Below are the code and all the weights of a small trained network. Each question names an input and a class and asks about switching units off, where a switched-off unit gives its printed mean instead of its output.

import numpy as np


def w(rows, s, z=0):
    codes = np.array(rows[::2]) - 128.0
    scale = np.full(codes.shape[1], s)
    scale[-1] = z or s
    return codes * scale


def f(y):
    return y / 2 * (1 + np.tanh(0.7978845608 * (y + 0.044715 * y**3)))


def log_softmax(a):
    a = a - a.max(-1, keepdims=True)
    return a - np.log(np.exp(a).sum(-1, keepdims=True))


def net(x, mask):
    res = np.array(x, float).reshape(1, 2) / 4 @ E
    y = f(res @ A[0][:, :-1].T + A[0][:, -1])
    res = res + np.where(mask, y, B[0][:, -1]) @ B[0][:, :-1]
    return log_softmax(res[-1] @ U[:, :-1].T + U[:, -1])


A, B = {}, {}
E = w([
[81,17,87,203,90,47],'x0',
[76,1,79,52,197,194],'x1',
],0.0082)
A[0] = w([
[203,83,124,151,70,168,5],'n0',
[159,73,88,219,59,85,110],'n1',
[142,49,131,113,197,164,61],'n2',
[81,77,78,173,72,72,81],'n3',
[53,32,63,51,227,168,252],'n4',
[229,154,178,72,146,255,73],'n5',
[76,70,90,103,167,188,90],'n6',
[127,128,84,131,161,112,26],'n7',
[223,199,142,211,46,78,87],'n8',
[135,70,114,216,120,67,185],'n9',
[202,131,207,183,66,87,216],'n10',
[91,54,62,183,131,55,112],'n11',
[167,207,192,97,150,139,142],'n12',
[91,115,84,149,141,71,5],'n13',
],0.009,0.0034)
B[0] = w([
[130,164,133,156,115,205,119],'n0',
[198,135,120,67,147,176,187],'n1',
[92,159,139,121,171,160,165],'n2',
[172,136,123,136,188,179,181],'n3',
[99,171,130,77,207,65,245],'n4',
[221,90,34,211,141,152,186],'n5',
[109,201,133,74,196,148,179],'n6',
[95,152,105,169,103,211,122],'n7',
[90,187,129,25,124,208,217],'n8',
[167,130,42,85,173,96,193],'n9',
[49,182,146,57,230,83,198],'n10',
[175,131,69,120,148,128,195],'n11',
[158,123,30,100,196,117,179],'n12',
[203,114,74,252,147,254,139],'n13',
],0.007,0.013)
U = w([
[86,183,140,83,158,118,106],'0',
[255,136,72,167,149,148,87],'1',
[123,137,146,118,121,40,254],'2',
[94,136,147,202,54,109,61],'3',
[98,93,175,206,53,170,67],'4',
[77,113,197,206,72,116,68],'5',
],0.0096,0.0054)

Each question gives the input, the list of numbers given to net, and the class t.
The units are the neurons (one row each of A and B). Each row of codes is followed by its name. A weight is (code - 128) times the scale printed after its matrix; where a second scale follows, it is the last column's (A, B and U).
mask holds one flag per neuron, in row order. A switched-off neuron (its flag False) gives its mean, the last column of its row in B, instead of its output. The means were averaged over made-up inputs and are rounded, as every weight is.
A unit's drop is (log p(t) with every unit on - log p(t) with that unit switched off) / (log p(t) with every unit on - log p(t) with every unit switched off).
The circuit of an input: a set's keep is (log p(t) with only the set's units on - log p(t) with every unit switched off) / (log p(t) with every unit on - log p(t) with every unit switched off). Starting from the 12 units with the biggest drops (on a tie, the unit counted first), units are removed one at a time, each time the one whose removal leaves the highest keep (on an exact tie, the one counted first), for as long as the keep stays at least 0.8.
units of the circuit, in order: the units of the circuit, biggest drop first
most important unit: the unit with the biggest drop
top k neurons: the k neurons with the biggest drops, biggest first
drop when u is switched off: that unit's drop, to one decimal
input [6,-4], class 1: units of the circuit, in order -> [n4; n1]
input [-1,-3], class 2: most important unit -> n6
input [7,-7], class 0: top 3 neurons -> [n10; n8; n5]
input [-5,-3], class 1: top 2 neurons -> [n5; n4]
input [2,1], class 2: top 2 neurons -> [n5; n8]
input [-5,4], class 1: top 3 neurons -> [n5; n10; n8]
input [-1,3], class 2: top 2 neurons -> [n8; n10]
input [2,2], class 2: top 2 neurons -> [n8; n5]
input [-2,3], class 2: top 2 neurons -> [n8; n10]
input [-2,-3], class 2: drop when n6 is switched off -> 0.3
input [-7,-2], class 1: drop when n5 is switched off -> 0.2
input [7,0], class 1: drop when n9 is switched off -> 0.0
